Each row is followed by one of two labels, saying whether the row has a hidden trait. Each part has a new trait and two new labels.
[  2.3   5.9  15.0  -3.1 -41.2  41.9  -9.4  44.6  16.9  22.9 -37.1   9.9
  20.5 -12.1 -20.1 -18.7  -0.1] -> [28]
[  0.9  -5.6  16.5   3.5 -14.1  33.8 -13.2  39.1  19.2  22.2 -36.2   1.4
  36.1  -9.3  -3.5 -16.7  -3.0] -> [28]
[  4.2  -9.6 -27.7 -18.7 -65.1 -48.7 -61.0  42.7 -68.9  76.4 -55.8 -25.0
   7.6  23.0   0.8 -12.7 -15.6] -> [27]
[  1.6   2.6 -17.1  -9.8  -3.8  -9.3 -33.5  20.3  44.7  26.0  11.8   7.6
  14.8  20.1  15.7  18.5  -9.1] -> [27]
[ -8.1 -14.6 -16.5 -26.7 -13.1 -43.4 -39.4  19.4 -40.6  16.2 -18.7 -39.6
   3.4  23.0  -6.7   1.4  -6.4] -> [27]
[-10.7 -11.2  -7.6  -4.5  18.9 -56.5 -13.9 -11.5  13.8 -30.2  10.9 -33.6
   6.5  12.8   0.4  19.7 -12.0] -> [27]
[ -8.6 -10.6 -11.3  -0.2  -8.2 -57.4 -38.7  -2.0   2.0  17.9 -11.9 -25.2
   5.6  26.5  -4.4  16.2 -22.9] -> [27]
[  6.2  -0.1  -6.7   0.1   2.4 -30.3   1.3  13.3  44.1  -0.3  11.1  -1.0
   4.6   8.4  12.7  36.7 -15.8] -> [27]
[ -2.1  -9.0  23.3  15.6  -5.8  26.2   8.7  32.1  34.2   6.5 -34.0   8.8
  28.4 -20.5  -6.8  -8.8   8.0] -> [28]
[ 23.0   5.8 -13.7  -3.0  -8.7 -19.6 -18.8  29.0  33.7  26.3   5.2  -4.5
  -5.5  13.8   5.3  11.9  -2.2] -> [27]
[-23.4  -9.8  48.8  32.4  42.1   4.7  41.5 -38.5  99.9 -99.9  38.2  -4.9
  45.7 -47.3 -11.4  35.6   7.3] -> [28]
[ -1.1  -2.1  20.6  -9.6 -16.0  33.6   4.0  14.7  75.0 -12.0 -38.5  -0.7
  25.9 -27.8   1.7   0.1  -1.4] -> [28]
[  3.5   6.4  -5.1 -15.9   7.8  -4.6  -1.5  23.3  62.6  -3.2  18.7   5.9
  11.5  11.8  13.3  37.9   1.4] -> [27]
[  7.4   4.6 -15.9  -7.0  21.1 -14.1 -12.4  37.4  27.6  23.6   5.1  -5.9
  12.5   8.7   3.5  20.8 -15.2] -> [27]
[  4.8  -6.8 -20.8 -25.4 -22.4   5.5 -20.9  35.4  16.6  48.9  -3.4  13.5
   5.3  18.1  14.3   7.2 -10.5] -> [27]
[  3.8  -6.1   0.9   2.6  18.5 -32.6  21.8  -8.8  72.1 -31.0  42.9 -11.3
   7.5  -5.2   3.6  42.1   4.5] -> [27]
[ 13.0  14.2 -20.0  -6.1   5.2  -6.5  -3.1  28.0  49.9  12.3  16.1   0.7
  -2.0   5.0   6.9  20.8  -9.7] -> [27]
[-15.3 -23.6 -20.4 -32.5 -39.9 -44.2 -44.7  11.7 -28.0  33.5 -18.9 -30.7
   6.7  24.4  -1.6   6.9  -8.9] -> [27]
[ 11.3  14.9 -14.0   1.5  12.4 -12.4  -6.7  20.0  62.2 -15.2  28.0   2.4
   9.5  -2.6  13.6  35.3 -13.2] -> [27]
[  0.6  -2.3  14.7 -15.3 -34.6  30.1  23.1  39.2  32.9  26.1 -38.2   4.3
  33.6 -16.0  -3.0  -7.5   4.4] -> [28]
[ -1.3 -10.5  15.2 -15.5 -27.8  23.2 -10.1  22.3  47.0  16.9 -30.3   2.5
  26.6 -14.0  -8.8 -26.6 -10.8] -> [28]
[-26.9 -17.9  -5.0   0.7  35.6 -38.6  -6.1  -5.9 -13.4 -28.1  20.8 -30.8
  20.3  15.6  -9.6  35.2   0.5] -> [27]
[ 11.4   6.0 -13.9 -12.5  -4.8  12.4 -12.1  -3.2  44.9  28.4  17.4  -3.0
   1.5   7.4   3.9  29.9  -9.5] -> [27]
[-14.1 -15.1 -14.0  -9.9 -22.0 -36.0 -42.0  22.0 -27.5  12.6 -21.8 -25.0
   0.9  20.1  -9.0   7.1  -8.9] -> [27]
